[[147 110 115 138 149 127]
 [132 134 148 145 133 142]
 [128 120 112 121 130 119]
 [135 127 120 120 125 116]
 [120 133 138 134 127 138]
 [130 119 125 136 140 135]
 [117 118 131 143 143 149]
 [129 126 117 117 124 115]
 [122 126 132 133 132 137]]
->
[[132 134 148 145 133 142]
 [135 127 120 120 125 116]
 [130 119 125 136 140 135]
 [129 126 117 117 124 115]]

[[103 133 150 133 106 120 140 145 124 122 120 139 107]
 [151 124 146 107 120 123 123 112 132 119 110 124 132]]
->
[[151 124 146 107 120 123 123 112 132 119 110 124 132]]

[[154 117 112 102 115 153]
 [141 121 119 116 122 138]
 [149 121 112 105 115 145]
 [145 119 130 110 119 148]
 [135 131 120 120 123 126]
 [133 127 117 118 124 140]]
->
[[141 121 119 116 122 138]
 [145 119 130 110 119 148]
 [133 127 117 118 124 140]]

[[113 133 134 119 109 112 104 131 124]
 [133 139 129 147 150 140 142 147 117]]
->
[[133 139 129 147 150 140 142 147 117]]

[[108 135 121 126 116 118 125 127]
 [139 121 129 138 132 135 131 128]
 [108 135 116 131 115 119 125 124]
 [106 134 119 130 112 117 126 128]
 [108 131 126 126 111 116 129 136]]
->
[[139 121 129 138 132 135 131 128]
 [106 134 119 130 112 117 126 128]]

[[119 145]
 [109 145]
 [135 142]
 [118 147]
 [119 136]
 [119 146]
 [113 120]
 [123 132]
 [147 106]
 [130 150]
 [137 144]
 [128 124]]
->
[[109 145]
 [118 147]
 [119 146]
 [123 132]
 [130 150]
 [128 124]]

[[120 131]
 [102 115]
 [128 110]
 [125 132]
 [101 141]
 [141 129]]
->
[[102 115]
 [125 132]
 [141 129]]
---
[[138 134 113 150]
 [120 132 149 118]
 [143 130 144 120]
 [122 147 108 111]
 [135 128 137 138]
 [109 112 128 139]]
->
[[109 112 128 139]
 [138 134 113 150]
 [120 132 149 118]
 [143 130 144 120]
 [122 147 108 111]
 [135 128 137 138]]

[[131 132]
 [140 129]
 [141 124]
 [126 138]
 [124 115]
 [137 122]
 [151 137]
 [146 143]
 [153 133]
 [126 134]
 [131 141]]
->
[[131 141]
 [131 132]
 [140 129]
 [141 124]
 [126 138]
 [124 115]
 [137 122]
 [151 137]
 [146 143]
 [153 133]
 [126 134]]

[[147 115 123 105]
 [148 123 114 103]
 [ 99 116 121 146]]
->
[[ 99 116 121 146]
 [147 115 123 105]
 [148 123 114 103]]

[[150 152 149 134 132]
 [145 147 146 143 113]
 [144 147 146 121 141]
 [138 139 139 123 124]
 [133 131 132 117 114]]
->
[[133 131 132 117 114]
 [150 152 149 134 132]
 [145 147 146 143 113]
 [144 147 146 121 141]
 [138 139 139 123 124]]

[[152 128 104]
 [106 129 119]
 [113 126 119]
 [144 127 113]
 [150 129 146]
 [152 126 121]
 [117 129 100]
 [120 127 107]
 [109 128 112]
 [153 129 106]
 [112 127 116]]
->
[[112 127 116]
 [152 128 104]
 [106 129 119]
 [113 126 119]
 [144 127 113]
 [150 129 146]
 [152 126 121]
 [117 129 100]
 [120 127 107]
 [109 128 112]
 [153 129 106]]

[[119 112 129 117 131 109 123 122 131 125]
 [139 118 134 125 136 110 109 120 140 115]
 [112 110 122 124 106  98 155 141 113 147]
 [106 114 132 115 137 114 114 123 137 116]
 [100 143 126 118 126 157 122 126 133 126]]
->
[[100 143 126 118 126 157 122 126 133 126]
 [119 112 129 117 131 109 123 122 131 125]
 [139 118 134 125 136 110 109 120 140 115]
 [112 110 122 124 106  98 155 141 113 147]
 [106 114 132 115 137 114 114 123 137 116]]
---
[[128 149 105]
 [130 133 134]
 [129 133 120]
 [128 131 134]]
->
[[133 134]
 [133 120]]

[[118 137 150 117 136]
 [134 128 147 108 111]
 [135 114 111 110 106]]
->
[[128 147]
 [114 111]]

[[116 119 138 122 129]
 [140 130 121 140 122]
 [152 135 112 145 121]
 [151 140 116 147 122]
 [114 122 134 117 133]]
->
[[130 121]
 [135 112]]

[[118  99 107 136 136]
 [139 152 147 126 126]
 [139 153 148 125 125]
 [139 152 147 126 126]
 [131 130 128 130 126]]
->
[[152 147]
 [153 148]]

[[142 127 133 107]
 [149 140 115 124]
 [129 122 121 121]
 [136 141 143 109]
 [120 106 131 114]]
->
[[140 115]
 [122 121]]

[[150 128 142 131 125]
 [138 129 119 133 126]
 [120 134 121 135 132]
 [118 129 147 128 120]]
->
[[129 119]
 [134 121]]
